Here is a tiny trained network, its code and every weight. The questions are about switching its units off for an input and a target symbol, where a switched-off unit gives its printed mean instead of its output.

import numpy as np


def w(rows, s, z=0):
    codes = np.array(rows[::2]) - 128.0
    scale = np.full(codes.shape[1], s)
    scale[-1] = z or s
    return codes * scale


def norm(h):
    return h / np.sqrt((h * h).mean(-1, keepdims=True) + 1e-5)


def f(y):
    return y / 2 * (1 + np.tanh(0.7978845608 * (y + 0.044715 * y**3)))


def softmax(a):
    e = np.exp(a - a.max(-1, keepdims=True))
    return e / e.sum(-1, keepdims=True)


def log_softmax(a):
    a = a - a.max(-1, keepdims=True)
    return a - np.log(np.exp(a).sum(-1, keepdims=True))


def net(x, mask):
    ids = ['δζλξστψω'.index(c) for c in x.split()]
    T = len(ids)
    res = E[ids] + P[:T]
    q, k, v = (norm(res) @ M[0].T for M in (Q, K, V))
    z = softmax(np.where(np.tri(T) > 0, q @ k.T / 4**0.5, -1e9)) @ v
    res = res + np.where(mask[0], z, O[0][:, -1]) @ O[0][:, :-1]
    y = f(norm(res) @ A[0][:, :-1].T + A[0][:, -1])
    res = res + np.where(mask[1:13], y, B[0][:, -1]) @ B[0][:, :-1]
    return log_softmax(norm(res)[-1] @ U[:, :-1].T + U[:, -1])


Q, K, V, O, A, B = {}, {}, {}, {}, {}, {}
E = w([
[107,122,166,156],'δ',
[97,118,165,168],'ζ',
[74,142,183,138],'λ',
[148,77,150,193],'ξ',
[80,166,184,117],'σ',
[109,92,142,204],'τ',
[133,124,155,144],'ψ',
[3,159,175,177],'ω',
],0.014)
P = w([
[189,107,145,145],'0',
[123,43,166,87],'1',
[106,251,141,187],'2',
[169,164,193,108],'3',
[122,81,98,66],'4',
[151,242,99,162],'5',
[192,156,151,71],'6',
],0.012)
Q[0] = w([
[143,117,209,97],'H0',
[65,57,126,123],'H0',
[148,140,248,93],'H0',
[180,129,195,145],'H0',
],0.013)
K[0] = w([
[141,6,19,148],'H0',
[103,86,185,147],'H0',
[70,84,89,37],'H0',
[39,49,30,1],'H0',
],0.0088)
V[0] = w([
[194,108,112,87],'H0',
[136,68,146,169],'H0',
[1,113,186,215],'H0',
[162,167,203,55],'H0',
],0.0081)
O[0] = w([
[176,166,96,166,102],'H0',
[152,125,105,168,209],'H0',
[136,131,3,78,254],'H0',
[228,112,186,13,142],'H0',
],0.011,0.0071)
A[0] = w([
[133,102,205,138,27],'N0',
[136,151,123,196,169],'N1',
[178,113,100,152,104],'N2',
[121,163,111,132,138],'N3',
[33,39,111,109,143],'N4',
[187,141,246,106,2],'N5',
[133,154,109,141,163],'N6',
[143,142,85,117,116],'N7',
[101,128,145,130,108],'N8',
[168,68,134,169,131],'N9',
[109,179,166,167,174],'N10',
[164,109,93,141,78],'N11',
],0.014,0.0047)
B[0] = w([
[2,197,109,157,117],'N0',
[171,88,167,94,252],'N1',
[86,176,183,120,225],'N2',
[193,119,126,238,191],'N3',
[186,85,206,52,253],'N4',
[4,72,155,194,169],'N5',
[130,97,190,181,210],'N6',
[38,140,111,157,220],'N7',
[80,132,101,51,103],'N8',
[116,173,77,88,233],'N9',
[177,104,109,109,197],'N10',
[60,180,158,93,195],'N11',
],0.0069,0.0039)
U = w([
[140,39,212,64,242],'δ',
[192,93,100,63,112],'ζ',
[87,91,43,92,9],'λ',
[79,131,234,194,254],'ξ',
[145,230,183,122,26],'σ',
[93,96,88,200,91],'τ',
[252,136,191,178,138],'ψ',
[21,188,73,143,2],'ω',
],0.014,0.0023)

Each question gives the input, a string of symbols that net reads in full, and the target symbol t.
The units are the heads (4 rows each of Q, K, V and O) and the neurons (one row each of A and B). Each row of codes is followed by its name. A weight is (code - 128) times the scale printed after its matrix; where a second scale follows, it is the last column's (O, A, B and U).
mask holds one flag per unit, heads first, then neurons. A switched-off unit (its flag False) gives its mean, the last column of its rows in O or B, instead of its output. The means were averaged over made-up inputs and are rounded, as every weight is.
A unit's drop is (log p(t) with every unit on - log p(t) with that unit switched off) / (log p(t) with every unit on - log p(t) with every unit switched off).
The circuit of an input: a set's keep is (log p(t) with only the set's units on - log p(t) with every unit switched off) / (log p(t) with every unit on - log p(t) with every unit switched off). Starting from the 12 units with the biggest drops (on a tie, the unit counted first), units are removed one at a time, each time the one whose removal leaves the highest keep (on an exact tie, the one counted first), for as long as the keep stays at least 0.8.
units of the circuit, in order: the units of the circuit, biggest drop first
unit that matters most: the unit with the biggest drop
k most important neurons: the k neurons with the biggest drops, biggest first
drop of u: that unit's drop, to one decimal
input δ τ λ τ ψ ζ, target ψ: 2 most important neurons -> [N3 N1]
input ξ ξ ξ λ σ ξ, target σ: units of the circuit, in order -> [N2 N11]
input τ ψ ψ ξ ψ τ τ, target ξ: units of the circuit, in order -> [H0 N5]
input σ λ ξ ψ ζ τ, target ψ: 3 most important neurons -> [N1 N3 N5]
input ξ ζ ξ δ δ ζ ζ, target σ: unit that matters most -> N5
input ω ψ ζ σ, target ξ: units of the circuit, in order -> [N5 H0]
input σ ξ ζ σ δ ζ λ, target σ: 3 most important neurons -> [N1 N4 N10]
input τ σ λ ψ, target δ: 2 most important neurons -> [N5 N9]
input δ σ δ σ, target δ: units of the circuit, in order -> [H0 N5]
input ψ δ τ, target ψ: 2 most important neurons -> [N1 N10]
input ξ ω ξ τ ψ λ, target ψ: drop of H0 -> 0.2
input τ ζ ξ τ, target ω: drop of N8 -> 0.0
input σ λ δ λ, target ζ: drop of H0 -> 2.2
input ψ ζ ψ ψ, target ω: unit that matters most -> H0
input ξ σ ψ ξ, target δ: drop of N5 -> 0.6
